Below are the code and all the weights of a small trained network. Each question names an input and a class and asks about switching units off, where a switched-off unit gives its printed mean instead of its output.

import numpy as np


def w(rows, s, z=0):
    codes = np.array(rows[::2]) - 128.0
    scale = np.full(codes.shape[1], s)
    scale[-1] = z or s
    return codes * scale


def norm(h):
    return h / np.sqrt((h * h).mean(-1, keepdims=True) + 1e-5)


def f(y):
    return np.maximum(y, 0)


def log_softmax(a):
    a = a - a.max(-1, keepdims=True)
    return a - np.log(np.exp(a).sum(-1, keepdims=True))


def net(x, mask):
    res = np.array(x, float).reshape(1, 2) / 4 @ E
    u = 0
    for l in range(3):
        y = f(norm(res) @ A[l][:, :-1].T + A[l][:, -1])
        res = res + np.where(mask[u : u + 8], y, B[l][:, -1]) @ B[l][:, :-1]
        u += 8
    return log_softmax(norm(res)[-1] @ U[:, :-1].T + U[:, -1])


A, B = {}, {}
E = w([
[98,215,193,62,109],'x0',
[41,37,253,220,134],'x1',
],0.0078)
A[0] = w([
[99,213,220,155,149,43],'L0N1',
[40,2,127,157,175,119],'L0N2',
[163,156,141,172,103,74],'L0N3',
[142,241,134,103,120,149],'L0N4',
[186,188,132,71,169,156],'L0N5',
[200,127,183,105,168,2],'L0N6',
[145,175,152,76,223,68],'L0N7',
[177,17,85,202,173,6],'L0N8',
],0.0086,0.003)
B[0] = w([
[28,189,233,134,156,191],'L0N1',
[255,98,116,91,124,253],'L0N2',
[120,104,98,96,96,128],'L0N3',
[93,149,116,100,69,229],'L0N4',
[191,17,101,136,64,228],'L0N5',
[127,150,103,123,86,128],'L0N6',
[155,153,114,148,74,169],'L0N7',
[184,80,130,182,197,217],'L0N8',
],0.0074,0.0065)
A[1] = w([
[112,250,133,151,68,3],'L1N1',
[138,106,62,189,218,134],'L1N2',
[201,127,198,164,166,119],'L1N3',
[139,45,158,153,73,126],'L1N4',
[152,73,106,47,90,135],'L1N5',
[113,192,183,109,254,97],'L1N6',
[158,171,152,73,105,35],'L1N7',
[157,76,91,214,177,46],'L1N8',
],0.0095,0.0048)
B[1] = w([
[114,128,120,219,83,164],'L1N1',
[18,90,255,196,186,230],'L1N2',
[148,106,137,98,93,237],'L1N3',
[167,187,147,78,102,228],'L1N4',
[48,165,154,150,223,254],'L1N5',
[118,134,68,131,223,169],'L1N6',
[82,43,177,196,77,160],'L1N7',
[200,90,27,254,102,229],'L1N8',
],0.0084,0.0054)
A[2] = w([
[160,114,41,67,119,19],'L2N1',
[47,83,179,178,124,80],'L2N2',
[159,2,113,188,162,27],'L2N3',
[176,117,104,80,111,1],'L2N4',
[137,58,185,121,212,7],'L2N5',
[215,51,131,194,167,11],'L2N6',
[77,28,158,169,209,43],'L2N7',
[222,62,87,144,73,250],'L2N8',
],0.013,0.0029)
B[2] = w([
[253,181,92,109,181,178],'L2N1',
[166,102,75,111,176,185],'L2N2',
[50,61,120,192,183,249],'L2N3',
[143,156,103,135,127,147],'L2N4',
[200,86,167,101,66,196],'L2N5',
[48,82,69,179,158,251],'L2N6',
[211,108,152,121,49,216],'L2N7',
[103,144,79,139,169,245],'L2N8',
],0.013,0.011)
U = w([
[41,179,185,115,219,2],'0',
[214,50,225,105,115,192],'1',
[115,4,86,219,202,175],'2',
[71,171,156,95,8,41],'3',
[207,200,45,100,141,194],'4',
],0.018,0.0031)

Each question gives the input, the list of numbers given to net, and the class t.
The units are the neurons (one row each of A and B). Each row of codes is followed by its name. A weight is (code - 128) times the scale printed after its matrix; where a second scale follows, it is the last column's (A, B and U).
mask holds one flag per neuron, layer by layer. A switched-off neuron (its flag False) gives its mean, the last column of its row in B, instead of its output. The means were averaged over made-up inputs and are rounded, as every weight is.
A unit's drop is (log p(t) with every unit on - log p(t) with that unit switched off) / (log p(t) with every unit on - log p(t) with every unit switched off).
most important unit: the unit with the biggest drop
top k neurons: the k neurons with the biggest drops, biggest first
k most important neurons of layer l: the k neurons of layer l with the biggest drops, biggest first
input [2,0], class 3: top 3 neurons	[L2N3 L2N6 L2N1]
input [8,2], class 0: top 2 neurons	[L0N1 L2N7]
input [3,2], class 1: top 2 neurons	[L2N6 L2N3]
input [3,-4], class 4: top 2 neurons	[L0N5 L1N2]
input [-5,-8], class 4: top 3 neurons	[L0N8 L2N1 L1N8]
input [1,6], class 1: most important unit	L1N8
input [6,-1], class 3: top 2 neurons	[L2N3 L2N6]
input [4,2], class 0: top 2 neurons	[L0N1 L0N8]
input [6,4], class 1: top 3 neurons	[L2N6 L2N8 L2N3]
input [8,-6], class 3: 4 most important neurons of layer 1	[L1N7 L1N8 L1N5 L1N1]
input [1,8], class 1: 2 most important neurons of layer 1	[L1N8 L1N4]
input [5,1], class 0: 2 most important neurons of layer 2	[L2N7 L2N5]
input [6,1], class 0: 2 most important neurons of layer 0	[L0N1 L0N2]
input [4,0], class 3: most important unit	L2N3
input [8,1], class 3: 3 most important neurons of layer 2	[L2N3 L2N8 L2N6]
input [5,-4], class 3: top 2 neurons	[L0N2 L1N5]
input [-3,-5], class 4: top 2 neurons	[L0N8 L1N8]
input [2,1], class 0: 2 most important neurons of layer 1	[L1N8 L1N2]
input [0,-1], class 4: 2 most important neurons of layer 0	[L0N1 L0N5]
input [7,2], class 0: most important unit	L0N1
